Below is a small trained network, with its code and all its weights. Each question gives an input and a class and asks what happens when units are switched off, that is, made to give their printed mean instead of their output.

import numpy as np


def w(rows, s, z=0):
    codes = np.array(rows[::2]) - 128.0
    scale = np.full(codes.shape[1], s)
    scale[-1] = z or s
    return codes * scale


def f(y):
    return y / 2 * (1 + np.tanh(0.7978845608 * (y + 0.044715 * y**3)))


def log_softmax(a):
    a = a - a.max(-1, keepdims=True)
    return a - np.log(np.exp(a).sum(-1, keepdims=True))


def net(x, mask):
    res = np.array(x, float).reshape(1, 5) / 4 @ E
    y = f(res @ A[0][:, :-1].T + A[0][:, -1])
    res = res + np.where(mask, y, B[0][:, -1]) @ B[0][:, :-1]
    return log_softmax(res[-1] @ U[:, :-1].T + U[:, -1])


A, B = {}, {}
E = w([
[153,188,37,167,117,177,153],'x0',
[153,123,2,75,201,136,62],'x1',
[122,225,158,85,157,231,145],'x2',
[74,129,57,137,151,58,248],'x3',
[246,77,64,92,38,150,154],'x4',
],0.0088)
A[0] = w([
[1,121,206,171,162,30,217,237],'n1',
[184,114,103,158,12,98,201,187],'n2',
[98,88,27,180,179,34,148,213],'n3',
[171,58,2,78,156,119,28,204],'n4',
[114,224,95,83,158,236,195,186],'n5',
[229,88,208,162,48,153,56,251],'n6',
],0.006,0.0033)
B[0] = w([
[48,107,141,101,176,1,154,255],'n1',
[128,135,71,88,38,118,171,201],'n2',
[130,93,80,176,137,99,84,220],'n3',
[208,132,82,73,120,123,36,251],'n4',
[151,210,94,137,200,184,221,207],'n5',
[103,100,189,110,75,200,127,246],'n6',
],0.0095,0.0084)
U = w([
[183,187,68,161,156,208,210,166],'0',
[83,75,77,245,151,56,109,59],'1',
[71,62,236,84,169,32,120,63],'2',
[112,144,130,142,53,64,203,92],'3',
[227,123,86,82,121,117,2,212],'4',
[83,164,224,164,103,225,47,249],'5',
[149,21,146,92,18,180,138,59],'6',
[59,201,145,112,191,131,115,35],'7',
],0.0075,0.0021)

Each question gives the input, the list of numbers given to net, and the class t.
The units are the neurons (one row each of A and B). Each row of codes is followed by its name. A weight is (code - 128) times the scale printed after its matrix; where a second scale follows, it is the last column's (A, B and U).
mask holds one flag per neuron, in row order. A switched-off neuron (its flag False) gives its mean, the last column of its row in B, instead of its output. The means were averaged over made-up inputs and are rounded, as every weight is.
A unit's drop is (log p(t) with every unit on - log p(t) with that unit switched off) / (log p(t) with every unit on - log p(t) with every unit switched off).
The circuit of an input: a set's keep is (log p(t) with only the set's units on - log p(t) with every unit switched off) / (log p(t) with every unit on - log p(t) with every unit switched off). Starting from all 6 units, units are removed one at a time, each time the one whose removal leaves the highest keep (on an exact tie, the one counted first), for as long as the keep stays at least 0.8.
units of the circuit, in order: the units of the circuit, biggest drop first
k most important neurons: the k neurons with the biggest drops, biggest first
drop when u is switched off: that unit's drop, to one decimal
input [-4,1,-3,-5,2], class 6: units of the circuit, in order : [n6]
input [2,3,4,-4,3], class 0: 3 most important neurons : [n5, n3, n1]
input [-6,2,-2,-7,-1], class 5: 4 most important neurons : [n6, n1, n2, n3]
input [-2,-2,8,2,2], class 0: 2 most important neurons : [n5, n1]
input [-1,-2,-1,-7,1], class 5: units of the circuit, in order : [n2, n6]
input [-1,1,-6,2,2], class 4: units of the circuit, in order : [n4, n1]
input [7,5,-2,5,0], class 4: 3 most important neurons : [n4, n3, n1]
input [-7,0,-1,-4,0], class 5: 3 most important neurons : [n1, n6, n2]
input [1,5,8,-3,8], class 0: 3 most important neurons : [n5, n3, n1]
input [3,-2,-6,-1,1], class 6: drop when n1 is switched off : 0.4
input [7,-1,-6,-8,-1], class 5: drop when n6 is switched off : 0.7
input [2,-3,0,3,-2], class 2: drop when n2 is switched off : 0.1
